Below is a small trained network, with its code and all its weights. Each question gives an input and a class and asks what happens when units are switched off, that is, made to give their printed mean instead of their output.

import numpy as np


def w(rows, s, z=0):
    codes = np.array(rows[::2]) - 128.0
    scale = np.full(codes.shape[1], s)
    scale[-1] = z or s
    return codes * scale


def f(y):
    return y / 2 * (1 + np.tanh(0.7978845608 * (y + 0.044715 * y**3)))


def log_softmax(a):
    a = a - a.max(-1, keepdims=True)
    return a - np.log(np.exp(a).sum(-1, keepdims=True))


def net(x, mask):
    res = np.array(x, float).reshape(1, 4) / 4 @ E
    y = f(res @ A[0][:, :-1].T + A[0][:, -1])
    res = res + np.where(mask, y, B[0][:, -1]) @ B[0][:, :-1]
    return log_softmax(res[-1] @ U[:, :-1].T + U[:, -1])


A, B = {}, {}
E = w([
[252,223,188,191,179,84,17,105,104,50,25,4],'x0',
[163,84,15,104,88,74,202,5,98,53,27,145],'x1',
[143,170,56,168,160,38,148,216,24,196,96,189],'x2',
[145,181,64,144,138,5,165,123,222,110,255,72],'x3',
],0.0061)
A[0] = w([
[214,102,42,106,84,66,182,4,95,39,7,105,83],'neuron 0',
[137,110,203,86,85,192,76,43,213,43,141,35,83],'neuron 1',
[167,186,85,166,156,50,114,197,37,178,86,156,80],'neuron 2',
[158,193,239,166,189,163,25,232,145,193,177,64,56],'neuron 3',
[126,113,188,97,95,195,87,48,193,59,146,65,46],'neuron 4',
[158,181,88,177,169,41,118,198,29,168,90,152,90],'neuron 5',
[178,211,83,173,176,3,145,104,209,84,226,54,79],'neuron 6',
[205,184,161,175,168,96,56,106,105,85,67,58,118],'neuron 7',
[184,166,158,160,161,103,77,126,114,88,84,84,50],'neuron 8',
[130,113,140,125,133,171,107,137,109,134,78,142,3],'neuron 9',
[212,195,173,173,171,103,40,110,101,69,73,22,130],'neuron 10',
[129,111,165,130,146,211,88,119,53,122,32,158,73],'neuron 11',
[147,109,189,135,134,220,84,119,47,126,20,163,104],'neuron 12',
],0.0058,0.0036)
B[0] = w([
[30,230,254,205,180,106,51,135,34,42,218,160,245],'neuron 0',
[220,154,106,196,197,179,162,115,200,144,43,137,194],'neuron 1',
[206,143,123,178,187,190,160,95,218,123,66,128,200],'neuron 2',
[51,212,202,189,167,95,74,106,53,47,183,160,213],'neuron 3',
[190,156,113,167,176,158,160,100,184,133,71,134,172],'neuron 4',
[209,144,130,178,186,195,164,85,209,134,60,125,205],'neuron 5',
[142,71,111,61,50,22,60,239,99,131,58,22,226],'neuron 6',
[83,71,73,70,92,178,179,99,116,181,180,187,232],'neuron 7',
[88,88,81,87,91,173,171,91,121,179,175,186,183],'neuron 8',
[114,124,124,119,108,92,122,138,114,120,128,101,129],'neuron 9',
[92,63,76,65,86,176,196,75,121,185,202,190,254],'neuron 10',
[132,105,108,89,71,38,80,201,123,127,103,62,183],'neuron 11',
[139,91,100,76,68,25,85,209,126,128,92,42,201],'neuron 12',
],0.0069,0.0091)
U = w([
[86,80,99,84,84,151,207,110,127,181,179,197,223],'0',
[74,193,185,179,163,115,68,121,91,68,165,141,1],'1',
[156,97,113,92,64,82,83,170,130,133,80,8,145],'2',
[225,147,121,176,189,158,177,104,178,136,58,126,138],'3',
],0.015,0.0018)

Each question gives the input, the list of numbers given to net, and the class t.
The units are the neurons (one row each of A and B). Each row of codes is followed by its name. A weight is (code - 128) times the scale printed after its matrix; where a second scale follows, it is the last column's (A, B and U).
mask holds one flag per neuron, in row order. A switched-off neuron (its flag False) gives its mean, the last column of its row in B, instead of its output. The means were averaged over made-up inputs and are rounded, as every weight is.
A unit's drop is (log p(t) with every unit on - log p(t) with that unit switched off) / (log p(t) with every unit on - log p(t) with every unit switched off).
unit that matters most: the unit with the biggest drop
top k neurons: the k neurons with the biggest drops, biggest first
drop of u: that unit's drop, to one decimal
input [-3,1,-4,3], class 3: top 2 neurons => neuron 10; neuron 7
input [3,1,-8,5], class 3: unit that matters most => neuron 1
input [0,-2,-3,0], class 3: top 3 neurons => neuron 0; neuron 6; neuron 10
input [7,1,7,1], class 0: top 4 neurons => neuron 10; neuron 7; neuron 8; neuron 1
input [0,-3,-6,0], class 3: top 2 neurons => neuron 0; neuron 1
input [1,3,-6,-6], class 2: top 3 neurons => neuron 12; neuron 11; neuron 5
input [-4,6,-5,4], class 1: top 2 neurons => neuron 0; neuron 10
input [8,-5,7,-8], class 0: top 3 neurons => neuron 10; neuron 7; neuron 8
input [2,6,-8,2], class 3: top 3 neurons => neuron 1; neuron 4; neuron 3
input [-4,-5,5,6], class 2: top 4 neurons => neuron 0; neuron 6; neuron 10; neuron 7
input [2,4,4,0], class 1: top 2 neurons => neuron 0; neuron 1
input [0,2,-6,-4], class 3: top 3 neurons => neuron 1; neuron 6; neuron 4
input [-3,6,8,3], class 3: top 2 neurons => neuron 5; neuron 2
input [7,6,-2,-4], class 0: unit that matters most => neuron 10
input [6,8,-1,-6], class 1: drop of neuron 0 => 4.6
input [8,5,-5,7], class 0: drop of neuron 9 => 0.0
input [-3,-2,-8,6], class 3: drop of neuron 4 => 0.1
